In the rows, 128 means zero.
Each row of numbers belongs to one of the objects below and depends on some of the facts about them. Some rows are named. Which object is each other row?

There are 2 kinds of fact about the objects: Π, μ.
deste Π fuvudon; deste Π trolirak; deste Π loske; bilon Π gruvo; bilon Π starin; gasti Π grevem
gasti Π starin; loske Π kanabris; stadru Π saklur; padran Π notran; febur Π trogrim; drokle Π dudruzek
nozu Π stiki; bratrezu Π stadroflur; bratrezu Π triflaklol; bratrezu Π loske; tiper Π dudruzek; tiper Π klostel
grevem Π plosa; viso Π drose; viso Π metru; brutros Π fladan; brutros Π trogrim; zunom Π depam
gruvo Π goplu; gruvo Π trogrim; moklu Π zestol; moklu Π trogrim; refo Π kinak; refo Π doken
skibe Π klostel; troflak Π flupu; troflak Π febur; mudonu Π trogrim; mudonu Π forem; medrin Π tuzu
medrin Π kevi; medrin Π bostim; gregus Π natek; gregus Π pligak; gregus Π metru; gregus Π kanabris
goplu Π seskomam; goplu Π starin; teplas Π flobul; grovan Π bolidi; grovan Π damem; zafle Π trolirak
zafle Π forem; kesen Π gabobru; kesen Π drose; kesen Π bostim; kesen Π flugras; flidro Π seskomam
flidro Π stadroflur; flidro Π nozu; noter Π kanabris; brivupla Π grapugon; natek Π stadroflur; natek Π starin
natek Π lagaplek; fleza Π depam; fladan Π goplu; sostum Π nozu; gravin Π ribras; tuzu Π kelol
tuzu Π flupu; tuzu Π noter; komedra Π fuvudon; komedra Π drose; komedra Π seskomam; stigrul Π bastoba
reflero Π seskomam; fliklum Π klostel; fliklum Π flugras; kevi Π klostel; doken Π starin; menul Π giviklur
menul Π flupu; zeplutre Π fuvudon; klostel Π zestol; klostel Π trogrim; pleben Π zestol; kelol Π trogrim
depam Π notran; depam Π stiki; bolidi Π kureska; klagrar Π drodam; trabos Π lagaplek; drapla Π starin
drapla Π pevos; drapla Π loske; ratren Π skegu; ratren Π flomik; ratren Π stadroflur; loklon Π klagrar
trugor Π flaklan; vaflar Π kanabris; starin Π kanabris; nezom Π fladan; loska Π damem; loska Π gasti
gufu Π stadroflur; razami Π notran; razami Π flopozu; razami Π trogrim; bastoba Π stadru; nuplum Π felakal
trolirak Π suze; trolirak Π natek; trolirak Π moklu; grugi Π pevos; mivar Π noter; grevul Π goplu
trute Π kanabris; vudu Π lagaplek; vudu Π kanabris; soram Π troflak; soram Π flomik; skabofa Π flaklan
lagaplek Π loske; trogrim Π seskomam; lovor Π funo; skegu Π lagaplek; skegu Π kanabris; skegu Π forem
klafas Π seskomam; klafas Π kanabris; klafas Π drodam; metru Π nozu; lubam Π kinak; lubam Π ratren
vemis Π notran; flitrur Π plosa; flitrur Π drose; grusol Π loklon; grusol Π trolirak; grusol Π keka
grusol Π forem; seskomam Π kanabris; sarul Π gruvo; sarul Π sekol; grakla Π metru; skekli Π kinak
dudruzek Π starin; brofal Π funo; sisun Π kanabris; teto Π nuplum; teto Π trolirak; teto Π lovor
flugras Π notran; flugras Π kelol; flugras Π zestol; groku Π seskomam; groku Π noter; triflaklol Π kelol
triflaklol Π zoklubro; triflaklol Π trogrim; pligak Π fuvudon; pligak Π lagaplek; funo Π drubrim; pletogel Π saklur
gabobru Π flobul; gabobru Π nozu; nupar Π triflaklol; nupar Π trogrim; kureska Π seskomam; lole Π vevaflok
lole Π gregus; giviklur Π zoklubro; giviklur Π lagaplek; giviklur Π kanabris; notran Π stiki; guflipu Π flobul
guflipu Π kevi; guflipu Π pevos; klekadri Π flaklan; drose Π kelol; drose Π kanabris; drose Π trogrim
skuflol Π grenikem; skuflol Π dudruzek; skuflol Π negum; deski Π teplas; deski Π fuvudon; deski Π trogrim
traka Π damem; negum Π loske; negum Π flupu; forem Π stadroflur; pabil Π plosa; pabil Π natek
pabil Π stadru; pabil Π drodam; pevos Π gruvo; drubrim Π flobul; drubrim Π vudu; tabur Π gotu
tiri Π plosa; stiki Π kanabris; seflik Π grevem; seflik Π gasti; seflik Π noter; stubul Π goplu
stubul Π kababi; stubul Π vaflar; stubul Π ribras; kife Π refo; kife Π plosa; kife Π vemis
kinak Π kelol; kinak Π nozu; kinak Π kanabris; stadroflur Π metru; lufemel Π natek; plosa Π seskomam
bridum Π forem; deste μ e; bilon μ c; gotu μ c; gasti μ b; loske μ c
stadru μ d; padran μ a; febur μ c; drokle μ a; nozu μ c; flomik μ b
bratrezu μ a; tiper μ c; grevem μ a; viso μ c; brutros μ a; zunom μ a
zoklubro μ a; gruvo μ a; moklu μ b; fuvudon μ d; refo μ b; skibe μ a
troflak μ a; mudonu μ a; medrin μ a; gregus μ b; goplu μ e; teplas μ a
brubroflis μ a; grovan μ b; patros μ g; grenikem μ a; zafle μ d; kesen μ b
flidro μ a; noter μ a; brivupla μ b; natek μ a; fleza μ b; fladan μ a
sostum μ f; bostim μ a; gravin μ a; tuzu μ c; komedra μ d; stigrul μ a
reflero μ c; fliklum μ f; flopozu μ g; kevi μ a; doken μ a; menul μ a
zeplutre μ c; klostel μ a; pleben μ b; vevaflok μ a; kelol μ a; depam μ d
bolidi μ a; klagrar μ a; drodam μ d; trabos μ a; drapla μ c; ratren μ c
loklon μ b; trugor μ c; flobul μ f; vaflar μ a; starin μ a; nezom μ a
loska μ c; flupu μ c; gufu μ b; razami μ e; bastoba μ g; nuplum μ f
trolirak μ a; flaklan μ a; grugi μ a; mivar μ a; grevul μ f; zakluk μ e
trute μ a; vudu μ c; ribras μ a; soram μ f; skabofa μ a; lagaplek μ g
trogrim μ b; lovor μ c; skegu μ a; klafas μ d; metru μ a; lubam μ b
vemis μ b; suze μ a; flitrur μ c; felakal μ e; grusol μ b; seskomam μ a
sarul μ c; grakla μ a; skekli μ c; dudruzek μ d; brofal μ d; sisun μ b
teto μ b; keka μ b; flugras μ a; damem μ b; groku μ a; triflaklol μ a
pligak μ a; funo μ a; pletogel μ a; gabobru μ a; kanabris μ b; nupar μ b
kababi μ d; kureska μ a; lole μ a; giviklur μ a; notran μ d; grapugon μ c
guflipu μ c; zestol μ a; klekadri μ b; drose μ a; skuflol μ a; deski μ f
traka μ a; negum μ a; saklur μ e; sekol μ b; forem μ e; trofle μ c
pabil μ a; pevos μ b; drubrim μ a; tabur μ a; tiri μ b; stiki μ f
seflik μ a; stubul μ a; kife μ d; kinak μ a; stadroflur μ a; lufemel μ a
plosa μ d; bridum μ b

Named rows:
mivar: [129 123 117 155 135 132 123 129 136 128 120 124 127 151 112 130 128 130
 129 127 126 132 152 118 119 132 133 133 125 122]
noter: [129 125 144 210 130 122 143 143 140 101 121 133 129 102 137 138 119 154
 133 111 139 138 128 135 125 136  81 136 126 130]
groku: [133 123 109 187 139 130 120 129 147 126 122 125 131 151 100 137 128 151
 118 126 148 126 158 130 126 127 127 125 134 116]
loske: [132 123 142 188 131 107 131 149 124  92 139 123 111 113 134 152 126 148
 135 123 106 125 141 139 139 151 132 160 133 116]
gabobru: [129 128 117 138 139 138 126 120 130 124 115 122 128 149  98 134 132 132
 129 128 132 142 142 103 117 123 144 135 127 116]
vevaflok: [118 116 119 124 132 129 121 130 138 151 124 132 118 163 108 134 129 111
 125 135 127 134 132 111 120 137 126 137 140 138]
drubrim: [128 131 127 124 129 134 135 133 124 125 126 128 135 121 120 113 124 139
 132 123 138 139 123 114 119 124 119 120 123 135]
grevul: [135 121 135  80 117 117 113 118 115 154 126 117 124 143 137 136 116 110
 119 136 128 123 147 151 132 137 124 136 131  86]
stadru: [127 125 134  89 126 129 124 108 147 129 120 126 139 152 139 140 132 117
 127 128  95 117 143 130 127 131 125 129 134 105]
nuplum: [133 129 148  43 115 119 127 119 104 147 128 123 130 109 140 125 115 126
 122 130 141 135 110 144 132 127 105 126 134  98]
notran: [127 135 133  90 106 144 144  92 122 104 104 122 152 119 142 146 131  91
 122 114 122 152  87 114 122 132 109 119 125 108]
flugras: [136 121 109 147 125 141 127 117 124 125 115 123 125 152 114 133 133  95
 128 122 123 153 134 112 113 133 144 134 118 123]
vemis: [122 145 130 141 117 143 135 104 108 122 110 124 134 107 147 139 133  91
 125 126 146 129  90 122 134 117 139 118 111 133]
nezom: [131 122 114 147 134 133 122 130 135 132 122 124 126 153 114 126 128 123
 130 129 123 131 152 119 118 132 137 132 123 125]
bostim: [118 117 119 124 132 129 122 130 138 152 123 131 119 163 109 135 129 110
 125 135 128 133 131 109 120 137 126 137 140 140]
brutros: [145 116 110 149 130 136 122 129 137 134 130 131 120 151 119 121 134 113
 130 123 117 140 155 135 115 126 141 129 120 129]
vaflar: [129 119 138 226 138 121 132 138 145 108 117 129 119 132 131 152 123 140
 133 117 121 134 153 131 122 143 100 152 127 119]

Which object is each row?
No name comes twice in this set of rows, the named rows included.
[122 117 143  43 120 115 116 113 113 171 123 125 114 151 125 148 120 103
 117 140 131 133 118 133 132 137 115 145 149  97]  flobul
[126 133 136 115 138 124 131 149 133 125 134 127 138 119 136  98 117 164
 143 128 121 114 151 124 122 124 115 120 117 136]  natek
[131 125 129 126 131 126 122 109 156 126 123 130 141 148 126 145 133 146
 117 126 114 114 153 144 135 125 116 124 142 100]  komedra
[122 139 159 214 129 122 139 127 130 109 121 135 124  85 167 149 126 135
 134 120 136 113 113 149 144 123  99 136 120 133]  sisun
[154 116 107 124 119 125 122 134 118 121 153 129 107 131 122 124 141 113
 125 126 106 144 135 151 131 131 175 136 127 128]  febur
[130 137 129 114 141 138 138 123 122 114 121 128 138 114  99 120 130 164
 134 120 147 151 118 100 119 107 128 124 128 122]  metru
[124 127 124 142 119 126 127 150 132 130 132 121 142 130 149 103 112 118
 132 128 126 109 147 133 121 148 107 112 110 144]  doken
[125 139 148 107 134 108 133 124 142 124 135 129 142  90 159 101 132 159
 142 126 104 114 120 136 133 136 128 140 132 124]  lagaplek
[132 135 121 145 141 133 132 131 135 117 127 130 140 117  98 119 127 179
 124 122 160 137 135 121 126 109 117 115 133 124]  flidro
[146 133 120 199 127 134 125 117 140 131 136 142 127  99 142 128 139 145
 112 121 161 115 126 179 146  98 128 104 126 136]  trogrim

The same objects again, as new rows of numbers:
Some objects and their rows:
pleben: [131 125 128 114 128 145 132 134 130 125 141 129 122 140 108 121 120 124
 136 135 136 148 138 123 130 136 132 130 120 133 143 124 140 125 126]
vemis: [124 141 145  99 124 172 144 124 138 128 133 110 119 139  57 118 136 132
 138 125 121 144 110 114 113 166 153 116 129 166 140 133 151 121  98]
trute: [112 128  73 158 119 144  94 120  80 152 114 124 136  98 135 120 151 142
 132  79 102  62 137 110 130 108 129 138 122 106  82 164 145 130 130]
grusol: [146 123 140 120 129 139 149 132 149 137 137 132 126 143 106 123 113 126
 131 136 120 107 141 127 131 116 118 122 126 129 152 121 117 121 123]
tiper: [127 141 143 123 125 137 138 134 131 123 136 124 124 127 110 124 147 116
 132 130 117 153 126 147 136 129 131 123 123 134 135 129 130 130 123]
klostel: [108 113 175  94 118 146 130 137 114 108 140 150 122  98  79 128 154 127
 137 142 213 185 165 127 136 150 142 144  85 151 113 123 132  78 144]
fladan: [123 139 130 125 125 112 136 127 100 106 118 138 133 137 136 130 137 128
 129 121 157 188 118 146 137 133 115 147 126 132 116 123 125 112 129]
loska: [133 139 135 135 129 126 128 132 138 126 134 120 125 132 127 126 135 119
 129 132 111 138 123 143 132 132 132 121 130 132 140 125 128 143 123]
stigrul: [139 134 138 125 125 131 136 126 136 123 124 137 129 128 128 131 137 131
 125 119 153 126 123 128 125 133 129 129 131 141 115 127 116 118 125]
seskomam: [ 83 109  79 178 127 140  12 105  43 123  92 138 135 100 131 128 116 154
 127 146  53  29 128 125 133 111 118 185 133  95  97 161 131 150 121]
drubrim: [140 131 125 130 125 125 141 125 138 129 124 131 132 128 145 131 137 130
 124 116 153 130 119 126 124 138 121 119 136 142 117 124 118 120 126]
funo: [140 130 136 120 124 131 146 126 139 124 123 135 131 129 127 130 139 129
 124 116 153 127 123 129 122 134 127 124 133 142 119 125 115 122 122]
pevos: [134 140 122 115 127 123 153 131 114 123 132 127 128 152 113 119 122 120
 138 113 121 182 130 144 141 124 117 134 122 126 142 121 139 115 125]
bratrezu: [146 125 149 125 124 129 154 128 149 142 122 143 134 127 138 133 137 129
 121 118 154  96 144 132 132 113 101 114 124 136 127 127  97 103 130]
gabobru: [119 132 109 147 132 106 121 122 135 136 113 113 140 139 188 136 138 129
 133 108 143 158 102 115 126 172  82 101 152 148 129 113 120 101 134]
loske: [117 130  88 156 117 159  97 128  98 173 127 120 129  95 105 114 156 128
 134  87  58  21 155 126 140  82 138 122 108  96 102 173 146 150 122]
klafas: [ 95 118 104 143 133 119  59 118  85 136 109 119 128 113 108 128  98 140
 126 133  50  64 118 127 127 108 129 155 131  95 125 148 142 157 129]

Name these rows:
No name comes twice in this set of rows, the named rows included.
[126 128 104 147 118 164 110 129 119 172 129 123 128  99  99 118 151 125
 132  96  66  26 154 127 136  84 135 117 111 104 110 167 134 144 121]  vudu
[142 130 149 125 127 136 135 122 137 120 116 143 129 131 121 132 128 134
 120 131 136 112 121 134 124 123 129 135 136 140 124 126 107 127 117]  pabil
[131 126 125 139 128 113 130 125 140 140 117 126 139 134 173 136 136 129
 126 113 145 132 121 123 130 147  85 105 139 138 133 115 106 101 134]  grakla
[146 119 122 132 128 122 123 132 136 106 141 139 125 118 160 132 134 126
 127 128 180 150 126 113 117 139 157 137 133 133 103 113 132 145 140]  zestol
[141 128 142 120 124 136 142 127 138 121 130 141 128 123 126 130 139 130
 123 125 163 129 132 128 125 127 132 128 125 141 116 124 117 121 128]  troflak
[117 110 170 109 120 138 125 134 128 124 136 152 127 108 102 132 143 127
 130 140 184 143 165 128 137 133 118 133  96 143 125 121 110  81 143]  mudonu
[136 136 129 127 125 127 134 125 121 117 116 134 132 131 128 129 138 131
 124 120 146 136 117 135 127 130 127 133 132 136 115 131 122 123 121]  seflik
[107 106 164 109 120 142 118 136 118 117 137 150 124  98 103 130 149 125
 136 140 202 165 170 123 138 145 129 136  87 142 119 124 124  75 150]  triflaklol
[ 89 106 126 131 118 148  79 129  83 134 130 139 128  82 101 124 155 134
 139 118 157 120 167 111 140 134 126 141  88 125 101 146 142  89 147]  drose
[139 124 120 138 117 157 133 125 128 167 121 140 133 104 114 124 148 133
 122  89 120  25 158 122 134  83 120 117 115 113 103 158 110 114 127]  skegu
[135 128 148 108 129 117 149 133 155 147 129 125 127 127 102 131 110 127
 120 118 112  95 132 134 124 106 119 108 124 122 147 129 118 123 133]  zafle
[129 132 158 115 134 106 164 135 180 178 132 117 130 158 129 128  86 119
 123 153  97  90 162 126 140  90  72  81 136 115 195 126 101  99 134]  forem
[130 137 154 102 130 134 154 134 159 152 137 120 119 144  88 122  94 121
 125 151 101 100 153 125 128  85 141 115 131 115 165 141 128 137 120]  deste
[123 127 140 129 126 142 111 132 136 129 139 123 123 117 110 126 142 119
 131 138 114 123 136 133 129 135 136 123 117 136 136 129 132 134 127]  tuzu

